Here is a tiny trained network, its code and every weight. The questions are about switching its units off for an input and a class, where a switched-off unit gives its printed mean instead of its output.

import numpy as np


def w(rows, s, z=0):
    codes = np.array(rows[::2]) - 128.0
    scale = np.full(codes.shape[1], s)
    scale[-1] = z or s
    return codes * scale


def norm(h):
    return h / np.sqrt((h * h).mean(-1, keepdims=True) + 1e-5)


def f(y):
    return np.maximum(y, 0)


def log_softmax(a):
    a = a - a.max(-1, keepdims=True)
    return a - np.log(np.exp(a).sum(-1, keepdims=True))


def net(x, mask):
    res = np.array(x, float).reshape(1, 8) / 4 @ E
    u = 0
    for l in range(3):
        y = f(norm(res) @ A[l][:, :-1].T + A[l][:, -1])
        res = res + np.where(mask[u : u + 10], y, B[l][:, -1]) @ B[l][:, :-1]
        u += 10
    return log_softmax(norm(res)[-1] @ U[:, :-1].T + U[:, -1])


A, B = {}, {}
E = w([
[131,129,126,129,125,129,130,126,128,127],'x0',
[34,240,86,205,126,27,76,100,142,94],'x1',
[98,157,129,53,157,178,57,135,180,134],'x2',
[190,80,11,99,88,57,65,197,86,149],'x3',
[127,129,126,124,127,126,131,128,136,125],'x4',
[53,189,195,22,4,122,132,235,65,99],'x5',
[101,93,107,130,205,132,130,185,115,27],'x6',
[205,239,120,113,192,103,214,232,190,138],'x7',
],0.0031)
A[0] = w([
[156,98,40,99,131,52,63,171,69,171,77],'0.n1',
[169,152,148,112,60,123,133,83,152,186,2],'0.n2',
[96,35,156,189,138,109,71,74,126,127,101],'0.n3',
[124,104,182,196,51,79,223,186,36,105,112],'0.n4',
[135,53,147,98,104,175,102,104,72,116,121],'0.n5',
[90,157,93,8,158,185,51,122,197,139,99],'0.n6',
[133,72,109,126,210,115,129,123,110,38,66],'0.n7',
[102,83,145,116,153,109,144,173,119,3,42],'0.n8',
[199,76,147,111,105,197,207,150,132,145,31],'0.n9',
[161,58,101,223,138,60,204,100,139,126,82],'0.n10',
],0.005,0.0038)
B[0] = w([
[107,47,82,143,95,80,222,147,139,142,255],'0.n1',
[129,150,140,250,88,197,97,184,57,236,147],'0.n2',
[206,165,172,125,115,122,131,154,146,78,234],'0.n3',
[115,209,65,55,163,230,100,40,109,103,244],'0.n4',
[188,130,185,89,176,64,126,151,134,112,240],'0.n5',
[165,162,63,144,175,205,179,28,12,89,227],'0.n6',
[122,156,160,175,96,178,99,183,89,191,196],'0.n7',
[128,140,160,253,132,189,93,193,62,210,183],'0.n8',
[130,81,185,63,232,83,131,138,84,184,203],'0.n9',
[102,196,75,47,136,223,71,84,169,123,233],'0.n10',
],0.0053,0.0031)
A[1] = w([
[223,215,131,162,171,102,243,190,203,178,29],'1.n1',
[167,96,132,232,178,148,89,74,241,181,53],'1.n2',
[136,136,125,143,138,186,156,55,192,100,61],'1.n3',
[88,16,198,165,43,95,46,53,106,80,5],'1.n4',
[100,118,94,196,170,129,109,188,92,85,73],'1.n5',
[55,186,253,97,126,127,168,126,108,122,107],'1.n6',
[73,179,171,37,38,125,137,185,64,109,20],'1.n7',
[116,151,56,44,109,175,72,94,96,67,150],'1.n8',
[156,193,137,172,8,108,136,47,99,250,167],'1.n9',
[68,217,110,207,85,5,103,107,158,28,70],'1.n10',
],0.0048,0.0028)
B[1] = w([
[157,129,187,134,76,99,48,107,71,11,215],'1.n1',
[93,98,99,72,76,199,83,191,209,137,209],'1.n2',
[97,101,94,133,114,83,184,88,147,115,187],'1.n3',
[221,233,200,117,85,41,99,159,141,46,168],'1.n4',
[132,126,181,138,133,199,105,172,73,174,172],'1.n5',
[119,44,71,152,86,73,168,148,198,126,219],'1.n6',
[101,99,52,92,72,192,55,120,221,130,217],'1.n7',
[175,191,79,137,119,144,178,80,164,135,254],'1.n8',
[89,114,142,202,185,200,101,206,52,107,236],'1.n9',
[115,58,203,1,187,125,97,96,78,211,215],'1.n10',
],0.0056,0.0038)
A[2] = w([
[40,156,128,49,137,38,70,64,82,187,126],'2.n1',
[73,167,209,133,154,173,170,43,139,111,61],'2.n2',
[106,79,210,172,199,211,176,105,199,72,124],'2.n3',
[33,94,197,197,111,97,228,106,195,100,56],'2.n4',
[29,184,96,176,201,82,53,85,113,196,49],'2.n5',
[224,103,128,169,109,186,114,30,75,152,201],'2.n6',
[201,205,158,96,117,102,133,195,105,11,71],'2.n7',
[174,85,109,190,212,105,75,80,188,130,2],'2.n8',
[160,139,122,213,188,185,107,233,152,151,161],'2.n9',
[185,95,23,121,53,77,153,174,4,132,117],'2.n10',
],0.0046,0.0026)
B[2] = w([
[245,53,170,89,189,142,222,149,166,117,185],'2.n1',
[194,124,65,169,136,85,145,155,95,122,183],'2.n2',
[117,122,54,136,81,53,136,162,108,174,220],'2.n3',
[195,64,2,223,124,49,198,217,135,164,144],'2.n4',
[190,87,234,65,185,160,172,171,68,189,171],'2.n5',
[74,215,158,142,161,77,159,156,100,67,254],'2.n6',
[180,158,186,177,101,28,31,23,149,102,191],'2.n7',
[23,151,105,41,51,182,66,82,240,167,159],'2.n8',
[37,109,191,145,54,130,87,113,95,161,212],'2.n9',
[79,136,151,230,141,106,172,103,184,141,236],'2.n10',
],0.0052,0.0046)
U = w([
[70,135,53,31,27,227,40,126,204,171,254],'0',
[213,31,247,2,224,110,174,156,28,219,101],'1',
[237,218,221,155,34,31,12,72,134,9,65],'2',
[35,142,198,229,97,221,43,232,12,225,53],'3',
[171,240,5,147,190,213,200,5,42,94,34],'4',
[105,13,5,211,41,3,245,201,191,169,20],'5',
],0.0068,0.0048)

Each question gives the input, the list of numbers given to net, and the class t.
The units are the neurons (one row each of A and B). Each row of codes is followed by its name. A weight is (code - 128) times the scale printed after its matrix; where a second scale follows, it is the last column's (A, B and U).
mask holds one flag per neuron, layer by layer. A switched-off neuron (its flag False) gives its mean, the last column of its row in B, instead of its output. The means were averaged over made-up inputs and are rounded, as every weight is.
A unit's drop is (log p(t) with every unit on - log p(t) with that unit switched off) / (log p(t) with every unit on - log p(t) with every unit switched off).
The circuit of an input: a set's keep is (log p(t) with only the set's units on - log p(t) with every unit switched off) / (log p(t) with every unit on - log p(t) with every unit switched off). Starting from the 12 units with the biggest drops (on a tie, the unit counted first), units are removed one at a time, each time the one whose removal leaves the highest keep (on an exact tie, the one counted first), for as long as the keep stays at least 0.8.
units of the circuit, in order: the units of the circuit, biggest drop first
unit that matters most: the unit with the biggest drop
k most important neurons: the k neurons with the biggest drops, biggest first
k most important neurons of layer l: the k neurons of layer l with the biggest drops, biggest first
input [1,-4,-4,-2,-2,4,2,3], class 0: 2 most important neurons of layer 0 : (0.n4, 0.n6)
input [-6,2,3,-4,-7,0,-3,3], class 5: most important neuron of layer 1 : (1.n6)
input [-3,-1,-2,-4,-7,-5,7,-6], class 3: 3 most important neurons : (0.n7, 0.n8, 1.n1)
input [-3,0,-7,-8,8,-3,8,8], class 2: 2 most important neurons : (1.n1, 2.n7)
input [1,-4,-8,2,-3,2,-1,8], class 2: 2 most important neurons : (1.n1, 2.n7)
input [5,5,-6,-4,2,0,8,-3], class 3: 2 most important neurons : (0.n8, 0.n7)
input [4,-6,8,-5,5,-1,-8,3], class 3: 3 most important neurons : (0.n2, 0.n4, 1.n9)
input [6,3,-7,7,-8,-5,1,1], class 4: 3 most important neurons of layer 1 : (1.n6, 1.n8, 1.n7)
input [0,0,5,-5,0,2,8,5], class 3: units of the circuit, in order : (0.n8, 2.n9)
input [6,-5,-3,-7,2,4,1,-2], class 5: 2 most important neurons of layer 1 : (1.n6, 1.n10)
input [7,8,-3,3,-1,3,-5,-5], class 1: units of the circuit, in order : (1.n10, 2.n1)
input [7,-4,-6,-5,8,7,-5,-1], class 0: 2 most important neurons of layer 1 : (1.n7, 1.n6)
input [6,1,5,5,-7,-1,2,1], class 4: 2 most important neurons of layer 1 : (1.n6, 1.n2)
input [5,5,-6,2,7,4,6,1], class 3: 2 most important neurons : (0.n8, 1.n5)
input [-5,-6,-7,7,-1,-7,8,1], class 3: unit that matters most : 0.n7
input [4,-6,4,-8,-6,-1,-1,5], class 5: 3 most important neurons : (1.n6, 2.n3, 1.n10)
input [-3,4,-5,0,-7,-1,0,-7], class 2: 2 most important neurons of layer 0 : (0.n3, 0.n6)
input [-3,7,0,3,-1,5,1,5], class 1: 2 most important neurons : (1.n10, 2.n1)
input [-2,-7,6,5,6,-6,8,4], class 3: 2 most important neurons of layer 2 : (2.n9, 2.n1)
input [-1,2,5,-4,0,-7,8,-1], class 3: units of the circuit, in order : (0.n7, 2.n9)
input [7,5,5,-1,-1,-8,-8,4], class 0: 3 most important neurons of layer 1 : (1.n2, 1.n3, 1.n5)
input [4,-1,6,-3,-3,-8,-4,1], class 0: unit that matters most : 1.n2
